Here is a tiny trained network, its code and every weight. The questions are about switching its units off for an input and a class, where a switched-off unit gives its printed mean instead of its output.

import numpy as np


def w(rows, s, z=0):
    codes = np.array(rows[::2]) - 128.0
    scale = np.full(codes.shape[1], s)
    scale[-1] = z or s
    return codes * scale


def f(y):
    return y / 2 * (1 + np.tanh(0.7978845608 * (y + 0.044715 * y**3)))


def log_softmax(a):
    a = a - a.max(-1, keepdims=True)
    return a - np.log(np.exp(a).sum(-1, keepdims=True))


def net(x, mask):
    res = np.array(x, float).reshape(1, 7) / 4 @ E
    y = f(res @ A[0][:, :-1].T + A[0][:, -1])
    res = res + np.where(mask, y, B[0][:, -1]) @ B[0][:, :-1]
    return log_softmax(res[-1] @ U[:, :-1].T + U[:, -1])


A, B = {}, {}
E = w([
[10,124,109],'x0',
[128,128,129],'x1',
[130,228,118],'x2',
[111,143,252],'x3',
[128,127,128],'x4',
[128,129,128],'x5',
[127,130,128],'x6',
],0.019)
A[0] = w([
[180,131,159,135],'n1',
[124,38,176,171],'n2',
[126,104,211,130],'n3',
[131,46,113,193],'n4',
[111,89,80,2],'n5',
[191,125,119,141],'n6',
[119,122,215,193],'n7',
[125,143,68,112],'n8',
[90,146,196,48],'n9',
[53,123,88,135],'n10',
[152,85,66,253],'n11',
[146,103,127,138],'n12',
[124,220,119,232],'n13',
[122,141,73,93],'n14',
[97,178,254,61],'n15',
[132,208,97,112],'n16',
[87,79,122,109],'n17',
[185,122,123,76],'n18',
[41,133,140,90],'n19',
[42,130,113,250],'n20',
],0.019,0.0082)
B[0] = w([
[151,86,182,193],'n1',
[69,98,232,226],'n2',
[119,120,209,210],'n3',
[120,187,10,226],'n4',
[40,131,83,178],'n5',
[135,152,88,202],'n6',
[143,171,205,224],'n7',
[162,73,189,197],'n8',
[128,207,99,185],'n9',
[115,58,162,217],'n10',
[150,172,40,253],'n11',
[115,156,115,156],'n12',
[213,118,97,226],'n13',
[151,97,178,186],'n14',
[133,238,118,247],'n15',
[142,45,163,200],'n16',
[103,121,104,183],'n17',
[94,146,92,180],'n18',
[103,186,108,199],'n19',
[12,105,108,235],'n20',
],0.013,0.021)
U = w([
[104,209,55,228],'0',
[87,83,53,86],'1',
[187,74,78,103],'2',
[103,8,121,219],'3',
[128,97,208,184],'4',
[70,142,162,5],'5',
[189,157,153,45],'6',
],0.015,0.013)

Each question gives the input, the list of numbers given to net, and the class t.
The units are the neurons (one row each of A and B). Each row of codes is followed by its name. A weight is (code - 128) times the scale printed after its matrix; where a second scale follows, it is the last column's (A, B and U).
mask holds one flag per neuron, in row order. A switched-off neuron (its flag False) gives its mean, the last column of its row in B, instead of its output. The means were averaged over made-up inputs and are rounded, as every weight is.
A unit's drop is (log p(t) with every unit on - log p(t) with that unit switched off) / (log p(t) with every unit on - log p(t) with every unit switched off).
The circuit of an input: a set's keep is (log p(t) with only the set's units on - log p(t) with every unit switched off) / (log p(t) with every unit on - log p(t) with every unit switched off). Starting from the 12 units with the biggest drops (on a tie, the unit counted first), units are removed one at a time, each time the one whose removal leaves the highest keep (on an exact tie, the one counted first), for as long as the keep stays at least 0.8.
units of the circuit, in order: the units of the circuit, biggest drop first
most important unit: the unit with the biggest drop
top k neurons: the k neurons with the biggest drops, biggest first
drop of u: that unit's drop, to one decimal
input [8,6,1,-2,7,1,-3], class 3: units of the circuit, in order -> n10
input [0,-3,-4,3,3,-2,-4], class 4: top 2 neurons -> n11; n20
input [-4,7,2,-8,-4,-8,-5], class 2: top 2 neurons -> n8; n15
input [4,2,0,3,-8,-3,3], class 5: top 3 neurons -> n4; n11; n6
input [1,4,-8,6,4,8,-4], class 5: top 3 neurons -> n4; n15; n9
input [-5,-7,1,4,-5,-3,3], class 6: top 2 neurons -> n15; n20
input [1,-2,0,1,5,5,-8], class 5: top 4 neurons -> n11; n4; n15; n6
input [0,-3,1,-3,5,6,-7], class 2: top 2 neurons -> n15; n2
input [5,3,-4,0,6,6,-1], class 1: top 2 neurons -> n15; n4
input [7,-7,0,-1,4,-2,-3], class 1: top 2 neurons -> n19; n2
input [1,-6,-7,-1,-1,-3,0], class 1: top 2 neurons -> n15; n2
input [-3,7,0,1,1,-3,-5], class 4: top 3 neurons -> n4; n11; n15
input [1,-5,-3,-7,4,1,3], class 1: top 2 neurons -> n15; n8
input [8,-3,-1,0,3,6,5], class 1: most important unit -> n19
input [-8,8,-8,-5,-1,6,4], class 0: drop of n3 -> 0.0
input [-3,4,-1,3,-6,-7,1], class 4: drop of n11 -> 0.1
input [-4,-2,2,7,-3,0,7], class 6: drop of n15 -> 1.1
